Below are the code and all the weights of a small trained network. Each question names an input and a target symbol and asks about switching units off, where a switched-off unit gives its printed mean instead of its output.

import numpy as np


def w(rows, s, z=0):
    codes = np.array(rows[::2]) - 128.0
    scale = np.full(codes.shape[1], s)
    scale[-1] = z or s
    return codes * scale


def f(y):
    return y / 2 * (1 + np.tanh(0.7978845608 * (y + 0.044715 * y**3)))


def softmax(a):
    e = np.exp(a - a.max(-1, keepdims=True))
    return e / e.sum(-1, keepdims=True)


def log_softmax(a):
    a = a - a.max(-1, keepdims=True)
    return a - np.log(np.exp(a).sum(-1, keepdims=True))


def net(x, mask):
    ids = ['γδεζηθλξστφψω'.index(c) for c in x.split()]
    T = len(ids)
    res = E[ids] + P[:T]
    u = 0
    for l in range(2):
        q, k, v = (res @ M[l].T for M in (Q, K, V))
        z = softmax(np.where(np.tri(T) > 0, q @ k.T / 4**0.5, -1e9)) @ v
        res = res + np.where(mask[u], z, O[l][:, -1]) @ O[l][:, :-1]
        u += 1
        y = f(res @ A[l][:, :-1].T + A[l][:, -1])
        res = res + np.where(mask[u : u + 4], y, B[l][:, -1]) @ B[l][:, :-1]
        u += 4
    return log_softmax(res[-1] @ U[:, :-1].T + U[:, -1])


Q, K, V, O, A, B = {}, {}, {}, {}, {}, {}
E = w([
[156,120,84,150],'γ',
[172,115,90,152],'δ',
[142,96,89,146],'ε',
[140,175,99,17],'ζ',
[169,115,86,155],'η',
[168,120,82,159],'θ',
[133,153,87,116],'λ',
[228,81,78,198],'ξ',
[155,139,87,161],'σ',
[205,47,82,113],'τ',
[184,114,84,157],'φ',
[41,244,93,5],'ψ',
[170,112,86,156],'ω',
],0.013)
P = w([
[210,152,98,191],'0',
[182,144,142,42],'1',
[133,170,45,131],'2',
[37,52,99,127],'3',
[179,149,171,68],'4',
[133,159,27,115],'5',
[56,37,104,125],'6',
[179,153,196,90],'7',
[133,145,16,100],'8',
[67,28,103,129],'9',
[177,152,220,110],'10',
[134,137,2,94],'11',
[83,18,129,129],'12',
[179,151,186,94],'13',
],0.016)
Q[0] = w([
[2,86,161,114],'L0H1',
[200,180,81,79],'L0H1',
[111,136,101,161],'L0H1',
[227,154,2,20],'L0H1',
],0.0094)
K[0] = w([
[142,236,73,126],'L0H1',
[108,133,195,120],'L0H1',
[122,126,98,100],'L0H1',
[133,101,251,116],'L0H1',
],0.012)
V[0] = w([
[134,178,253,86],'L0H1',
[136,198,48,190],'L0H1',
[89,210,45,119],'L0H1',
[181,178,149,126],'L0H1',
],0.0059)
O[0] = w([
[127,164,155,161,170],'L0H1',
[1,183,122,148,95],'L0H1',
[133,136,97,197,163],'L0H1',
[119,178,82,97,254],'L0H1',
],0.0071,0.0027)
A[0] = w([
[52,240,237,11,2],'L0N1',
[51,248,4,182,4],'L0N2',
[141,98,15,253,20],'L0N3',
[193,98,240,60,80],'L0N4',
],0.0057,0.0035)
B[0] = w([
[32,231,115,196,229],'L0N1',
[210,2,129,103,253],'L0N2',
[51,158,142,35,235],'L0N3',
[144,122,154,57,251],'L0N4',
],0.0085,0.0024)
Q[1] = w([
[156,197,2,180],'L1H1',
[146,121,65,119],'L1H1',
[79,71,190,68],'L1H1',
[161,126,29,69],'L1H1',
],0.012)
K[1] = w([
[109,145,176,125],'L1H1',
[181,99,169,121],'L1H1',
[134,127,6,150],'L1H1',
[99,125,195,174],'L1H1',
],0.016)
V[1] = w([
[169,129,126,147],'L1H1',
[145,90,61,249],'L1H1',
[63,135,101,169],'L1H1',
[169,74,162,114],'L1H1',
],0.012)
O[1] = w([
[102,178,78,140,141],'L1H1',
[155,193,11,90,2],'L1H1',
[135,63,157,171,20],'L1H1',
[140,177,160,139,136],'L1H1',
],0.011,0.0067)
A[1] = w([
[1,61,96,145,6],'L1N1',
[127,209,51,90,60],'L1N2',
[84,56,104,174,3],'L1N3',
[204,144,216,111,141],'L1N4',
],0.0089,0.0052)
B[1] = w([
[213,116,66,211,199],'L1N1',
[172,73,126,254,220],'L1N2',
[226,192,15,117,154],'L1N3',
[147,227,157,148,254],'L1N4',
],0.0089,0.0075)
U = w([
[128,161,20,216,137],'γ',
[104,115,30,106,184],'δ',
[61,66,51,2,250],'ε',
[125,248,102,151,138],'ζ',
[123,146,83,150,117],'η',
[142,92,164,186,167],'θ',
[204,78,96,140,34],'λ',
[129,159,77,166,111],'ξ',
[223,139,64,50,71],'σ',
[127,146,77,150,108],'τ',
[147,138,79,117,117],'φ',
[138,142,77,139,98],'ψ',
[127,149,77,149,109],'ω',
],0.0096,0.011)

Each question gives the input, a string of symbols that net reads in full, and the target symbol t.
The units are the heads (4 rows each of Q, K, V and O) and the neurons (one row each of A and B). Each row of codes is followed by its name. A weight is (code - 128) times the scale printed after its matrix; where a second scale follows, it is the last column's (O, A, B and U).
mask holds one flag per unit, layer by layer, with each layer's heads first. A switched-off unit (its flag False) gives its mean, the last column of its rows in O or B, instead of its output. The means were averaged over made-up inputs and are rounded, as every weight is.
A unit's drop is (log p(t) with every unit on - log p(t) with that unit switched off) / (log p(t) with every unit on - log p(t) with every unit switched off).
The circuit of an input: a set's keep is (log p(t) with only the set's units on - log p(t) with every unit switched off) / (log p(t) with every unit on - log p(t) with every unit switched off). Starting from all 10 units, units are removed one at a time, each time the one whose removal leaves the highest keep (on an exact tie, the one counted first), for as long as the keep stays at least 0.8.
units of the circuit, in order: the units of the circuit, biggest drop first
k most important neurons: the k neurons with the biggest drops, biggest first
top k neurons in layer l: the k neurons of layer l with the biggest drops, biggest first
input ζ ξ ζ δ ξ ψ τ γ, target σ: units of the circuit, in order => (L0H1, L1H1, L0N4)
input ζ ξ δ ζ λ ψ τ τ ζ η ζ ζ ω, target γ: units of the circuit, in order => (L0H1, L1N1)
input φ λ δ ζ τ τ τ τ ξ ζ ζ ζ τ, target ε: top neuron in layer 0 => (L0N3)
input ξ ζ ξ τ λ ξ λ ζ φ η ξ ζ, target γ: units of the circuit, in order => (L1N2, L1H1)
input ζ θ τ ξ λ τ τ λ τ ε, target γ: units of the circuit, in order => (L1N1, L0H1)
input λ ζ ζ ζ τ η, target ζ: top 2 neurons in layer 0 => (L0N4, L0N1)
input φ ζ ζ η ξ τ ζ η ω λ, target γ: units of the circuit, in order => (L1N1, L0H1)
input γ σ τ τ τ ζ δ ζ σ ζ σ σ λ, target γ: units of the circuit, in order => (L0H1, L1N1)
input ζ σ γ ξ ζ ζ τ, target γ: units of the circuit, in order => (L1N1, L0H1)
input ζ σ τ φ ψ ζ, target λ: top 2 neurons in layer 1 => (L1N3, L1N1)
input ζ ω ξ τ σ ξ σ δ, target σ: 2 most important neurons => (L0N3, L0N4)
input τ τ ζ ζ ζ λ ψ, target γ: 3 most important neurons => (L1N1, L0N4, L0N1)
input σ θ ω ζ τ ζ σ ζ η ζ λ ζ, target ε: 4 most important neurons => (L0N2, L1N2, L1N1, L1N4)
input ζ ζ ω ζ τ ξ ω ζ ψ ε ψ φ, target λ: units of the circuit, in order => (L1H1, L0N1, L1N3)
input τ ξ ξ ξ ζ η ζ ζ ζ, target θ: units of the circuit, in order => (L1H1)
input ζ ζ ζ σ ζ ξ ω τ, target σ: units of the circuit, in order => (L1H1, L0H1)
input ζ λ φ θ, target γ: units of the circuit, in order => (L1N1, L0H1)
input τ ζ ζ ζ δ, target ζ: 4 most important neurons => (L1N4, L0N3, L1N2, L0N2)
input τ ζ ξ λ ζ, target ζ: 3 most important neurons => (L0N1, L1N4, L0N2)
input λ δ τ ξ ψ ω, target λ: 2 most important neurons => (L0N1, L1N3)
input τ τ η δ, target γ: 3 most important neurons => (L1N1, L0N4, L1N3)
input τ ζ ζ τ ζ ζ ζ ξ ψ, target γ: top neuron in layer 1 => (L1N2)
input τ δ ζ ζ ζ ζ ζ ε ψ ζ ζ ζ η, target γ: top 2 neurons in layer 1 => (L1N1, L1N3)
input ζ ζ ξ ψ τ ζ ζ ξ, target ζ: units of the circuit, in order => (L1N4, L1H1, L0N3)
input ξ ξ η ζ η ε ζ τ λ γ ζ τ ζ γ, target ζ: units of the circuit, in order => (L1N4, L1N2, L1H1)
